Below are the code and all the weights of a small trained network. Each question names an input and a class and asks about switching units off, where a switched-off unit gives its printed mean instead of its output.

import numpy as np


def w(rows, s, z=0):
    codes = np.array(rows[::2]) - 128.0
    scale = np.full(codes.shape[1], s)
    scale[-1] = z or s
    return codes * scale


def f(y):
    return np.maximum(y, 0)


def log_softmax(a):
    a = a - a.max(-1, keepdims=True)
    return a - np.log(np.exp(a).sum(-1, keepdims=True))


def net(x, mask):
    res = np.array(x, float).reshape(1, 8) / 4 @ E
    y = f(res @ A[0][:, :-1].T + A[0][:, -1])
    res = res + np.where(mask, y, B[0][:, -1]) @ B[0][:, :-1]
    return log_softmax(res[-1] @ U[:, :-1].T + U[:, -1])


A, B = {}, {}
E = w([
[106,109,159,108,123,69,208,82,113,131,106],'x0',
[122,130,92,104,171,115,77,41,177,166,46],'x1',
[77,169,184,137,144,90,150,181,125,186,161],'x2',
[64,191,117,83,173,8,138,150,91,144,143],'x3',
[76,137,165,112,107,166,93,136,148,147,175],'x4',
[97,104,130,102,69,145,113,102,143,111,162],'x5',
[140,125,165,134,97,184,76,168,89,108,91],'x6',
[146,84,57,135,144,118,161,148,69,114,120],'x7',
],0.011)
A[0] = w([
[223,70,138,152,141,123,139,148,67,100,145,223],'neuron 0',
[117,164,156,138,86,169,64,213,102,123,148,246],'neuron 1',
[190,130,157,152,115,183,112,53,158,151,98,254],'neuron 2',
[152,86,90,120,111,153,79,74,124,94,98,254],'neuron 3',
[129,246,116,103,224,76,95,103,113,153,130,227],'neuron 4',
[129,158,145,59,127,99,167,127,134,106,120,102],'neuron 5',
],0.012,0.0033)
B[0] = w([
[179,145,116,101,113,157,243,132,187,77,75,220],'neuron 0',
[99,236,200,134,26,224,97,35,208,108,100,225],'neuron 1',
[176,175,108,140,67,167,211,2,75,51,174,234],'neuron 2',
[67,197,178,72,102,185,176,73,82,127,101,240],'neuron 3',
[162,187,46,190,133,136,133,250,171,160,37,248],'neuron 4',
[77,151,136,211,55,170,15,160,123,203,184,168],'neuron 5',
],0.009,0.015)
U = w([
[90,191,253,147,80,221,142,39,108,92,176,243],'0',
[64,44,122,19,103,66,107,17,85,176,139,55],'1',
[75,180,96,227,168,102,85,227,116,196,71,49],'2',
[113,5,186,84,250,151,60,133,82,60,182,2],'3',
[124,23,193,78,166,112,70,153,43,95,225,12],'4',
[169,119,10,120,155,165,234,158,119,81,70,104],'5',
],0.0063,0.0037)

Each question gives the input, the list of numbers given to net, and the class t.
The units are the neurons (one row each of A and B). Each row of codes is followed by its name. A weight is (code - 128) times the scale printed after its matrix; where a second scale follows, it is the last column's (A, B and U).
mask holds one flag per neuron, in row order. A switched-off neuron (its flag False) gives its mean, the last column of its row in B, instead of its output. The means were averaged over made-up inputs and are rounded, as every weight is.
A unit's drop is (log p(t) with every unit on - log p(t) with that unit switched off) / (log p(t) with every unit on - log p(t) with every unit switched off).
The circuit of an input: a set's keep is (log p(t) with only the set's units on - log p(t) with every unit switched off) / (log p(t) with every unit on - log p(t) with every unit switched off). Starting from all 6 units, units are removed one at a time, each time the one whose removal leaves the highest keep (on an exact tie, the one counted first), for as long as the keep stays at least 0.8.
units of the circuit, in order: the units of the circuit, biggest drop first
k most important neurons: the k neurons with the biggest drops, biggest first
drop of u: that unit's drop, to one decimal
input [4,-4,-6,7,-1,8,-6,-5], class 2: units of the circuit, in order	[neuron 2; neuron 1; neuron 5]
input [0,8,-3,3,1,3,-3,-7], class 5: 3 most important neurons	[neuron 4; neuron 1; neuron 2]
input [7,-2,6,-2,-1,-3,1,4], class 5: units of the circuit, in order	[neuron 1]
input [5,3,7,-1,-5,8,2,8], class 1: units of the circuit, in order	[neuron 4; neuron 1; neuron 2]
input [-2,8,-7,4,7,3,-7,-7], class 5: 3 most important neurons	[neuron 4; neuron 1; neuron 2]
input [-1,7,1,2,4,-4,-3,6], class 2: 3 most important neurons	[neuron 2; neuron 0; neuron 4]
input [2,7,-8,-6,-7,0,2,7], class 0: 3 most important neurons	[neuron 3; neuron 4; neuron 2]
input [-5,6,2,0,3,-1,-4,3], class 2: units of the circuit, in order	[neuron 0; neuron 4]
input [-7,8,8,-2,-2,-2,-2,-1], class 2: 2 most important neurons	[neuron 0; neuron 4]
input [0,4,-2,3,-3,-2,7,0], class 5: 3 most important neurons	[neuron 1; neuron 5; neuron 4]
input [-7,4,6,5,2,-6,4,-1], class 2: drop of neuron 0	0.0
input [1,7,3,7,-7,0,4,-5], class 2: drop of neuron 4	0.0
input [-2,-8,-8,-2,4,-2,-6,2], class 5: drop of neuron 0	1.5
input [-4,-5,8,3,3,-3,-8,-2], class 2: most important neuron	[neuron 4]
